Below are the code and all the weights of a small trained network. Each question names an input and a target symbol and asks about switching units off, where a switched-off unit gives its printed mean instead of its output.

import numpy as np


def w(rows, s, z=0):
    codes = np.array(rows[::2]) - 128.0
    scale = np.full(codes.shape[1], s)
    scale[-1] = z or s
    return codes * scale


def norm(h):
    return h / np.sqrt((h * h).mean(-1, keepdims=True) + 1e-5)


def f(y):
    return np.maximum(y, 0)


def softmax(a):
    e = np.exp(a - a.max(-1, keepdims=True))
    return e / e.sum(-1, keepdims=True)


def log_softmax(a):
    a = a - a.max(-1, keepdims=True)
    return a - np.log(np.exp(a).sum(-1, keepdims=True))


def net(x, mask):
    ids = ['αβδζθλμξπτφψω'.index(c) for c in x.split()]
    T = len(ids)
    res = E[ids] + P[:T]
    r = norm(res)
    for j in range(2):
        rows = slice(3 * j, 3 * j + 3)
        q, k, v = (r @ M[0][rows].T for M in (Q, K, V))
        z = softmax(np.where(np.tri(T) > 0, q @ k.T / 3**0.5, -1e9)) @ v
        o = O[0][rows]
        res = res + np.where(mask[j], z, o[:, -1]) @ o[:, :-1]
    y = f(norm(res) @ A[0][:, :-1].T + A[0][:, -1])
    res = res + np.where(mask[2:18], y, B[0][:, -1]) @ B[0][:, :-1]
    return log_softmax(norm(res)[-1] @ U[:, :-1].T + U[:, -1])


Q, K, V, O, A, B = {}, {}, {}, {}, {}, {}
E = w([
[176,114,136],'α',
[181,111,143],'β',
[126,134,152],'δ',
[85,98,68],'ζ',
[211,131,136],'θ',
[128,127,157],'λ',
[131,125,161],'μ',
[178,107,149],'ξ',
[134,121,170],'π',
[177,118,133],'τ',
[103,255,142],'φ',
[138,166,199],'ψ',
[183,106,142],'ω',
],0.017)
P = w([
[199,167,254],'0',
[131,128,161],'1',
[108,114,142],'2',
[106,115,132],'3',
[102,112,131],'4',
[90,116,128],'5',
[75,121,134],'6',
[69,118,130],'7',
[61,122,133],'8',
[56,117,130],'9',
],0.0075)
Q[0] = w([
[147,129,105],'head 1',
[171,115,125],'head 1',
[178,85,210],'head 1',
[95,74,193],'head 2',
[249,120,113],'head 2',
[37,155,130],'head 2',
],0.013)
K[0] = w([
[148,131,86],'head 1',
[114,102,81],'head 1',
[52,9,89],'head 1',
[108,122,104],'head 2',
[176,193,170],'head 2',
[113,81,8],'head 2',
],0.012)
V[0] = w([
[104,94,186],'head 1',
[234,91,255],'head 1',
[198,80,132],'head 1',
[179,207,146],'head 2',
[232,164,166],'head 2',
[186,182,207],'head 2',
],0.0055)
O[0] = w([
[230,132,115,188],'head 1',
[216,188,255,253],'head 1',
[114,208,164,94],'head 1',
[48,42,150,160],'head 2',
[66,86,157,139],'head 2',
[93,164,231,195],'head 2',
],0.0052,0.0037)
A[0] = w([
[117,198,136,143],'neuron 1',
[241,120,76,209],'neuron 2',
[187,126,105,122],'neuron 3',
[183,143,43,172],'neuron 4',
[115,151,123,117],'neuron 5',
[178,130,73,114],'neuron 6',
[170,170,186,195],'neuron 7',
[112,8,133,253],'neuron 8',
[175,120,89,93],'neuron 9',
[73,142,88,99],'neuron 10',
[76,120,127,94],'neuron 11',
[78,133,116,224],'neuron 12',
[53,146,87,49],'neuron 13',
[118,127,72,105],'neuron 14',
[123,151,173,179],'neuron 15',
[167,121,86,105],'neuron 16',
],0.014,0.0036)
B[0] = w([
[238,43,101,197],'neuron 1',
[41,191,149,169],'neuron 2',
[81,157,121,144],'neuron 3',
[92,177,86,162],'neuron 4',
[152,90,145,144],'neuron 5',
[81,180,96,148],'neuron 6',
[59,77,80,252],'neuron 7',
[254,203,172,158],'neuron 8',
[67,186,139,141],'neuron 9',
[94,46,26,142],'neuron 10',
[93,125,89,135],'neuron 11',
[197,96,134,157],'neuron 12',
[105,39,27,142],'neuron 13',
[128,192,175,137],'neuron 14',
[84,40,118,212],'neuron 15',
[51,217,139,141],'neuron 16',
],0.0062,0.011)
U = w([
[158,153,124,94],'α',
[132,125,127,9],'β',
[84,47,65,209],'δ',
[141,132,127,26],'ζ',
[174,157,124,93],'θ',
[119,120,251,196],'λ',
[139,126,126,1],'μ',
[122,163,133,65],'ξ',
[139,139,128,34],'π',
[130,165,123,77],'τ',
[130,152,133,52],'φ',
[122,162,130,69],'ψ',
[175,208,80,251],'ω',
],0.011,0.0066)

Each question gives the input, a string of symbols that net reads in full, and the target symbol t.
The units are the heads (3 rows each of Q, K, V and O) and the neurons (one row each of A and B). Each row of codes is followed by its name. A weight is (code - 128) times the scale printed after its matrix; where a second scale follows, it is the last column's (O, A, B and U).
mask holds one flag per unit, heads first, then neurons. A switched-off unit (its flag False) gives its mean, the last column of its rows in O or B, instead of its output. The means were averaged over made-up inputs and are rounded, as every weight is.
A unit's drop is (log p(t) with every unit on - log p(t) with that unit switched off) / (log p(t) with every unit on - log p(t) with every unit switched off).
The circuit of an input: a set's keep is (log p(t) with only the set's units on - log p(t) with every unit switched off) / (log p(t) with every unit on - log p(t) with every unit switched off). Starting from the 12 units with the biggest drops (on a tie, the unit counted first), units are removed one at a time, each time the one whose removal leaves the highest keep (on an exact tie, the one counted first), for as long as the keep stays at least 0.8.
units of the circuit, in order: the units of the circuit, biggest drop first
most important unit: the unit with the biggest drop
top k neurons: the k neurons with the biggest drops, biggest first
which heads matter: for each layer, one digit per head in row order, 1 if its drop is at least 0.15 and else 0, layers parted by /
drop when u is switched off: that unit's drop, to one decimal
input ζ φ α π, target ω: most important unit : head 1
input ω λ φ φ β φ ζ φ δ, target ω: units of the circuit, in order : [head 2; neuron 15]
input φ λ τ, target λ: which heads matter : 00
input ζ δ τ ψ, target δ: units of the circuit, in order : [head 1; head 2]
input ζ μ φ λ δ ζ ζ μ φ α, target ω: units of the circuit, in order : [head 1; neuron 8]
input δ φ λ φ μ ψ φ ξ, target λ: units of the circuit, in order : [neuron 1; neuron 8]
input δ δ φ φ δ δ ζ β ψ, target δ: units of the circuit, in order : [head 2; neuron 7]
input φ π δ ζ π φ ψ λ φ α, target ω: units of the circuit, in order : [neuron 8; head 1]
input φ δ φ φ φ λ, target λ: units of the circuit, in order : [neuron 8; head 2; neuron 10]
input π φ φ φ φ δ, target λ: units of the circuit, in order : [neuron 8; head 1; head 2; neuron 7]
input π π ξ δ φ, target λ: top 2 neurons : [neuron 1; neuron 8]
input ζ φ τ, target ω: drop when head 1 is switched off : 1.2
input φ ψ δ ζ φ δ, target ω: drop when head 2 is switched off : 0.9
input δ φ φ τ φ δ φ φ ω φ, target δ: drop when neuron 10 is switched off : 0.0
input λ θ δ φ φ τ, target λ: top neuron : [neuron 1]
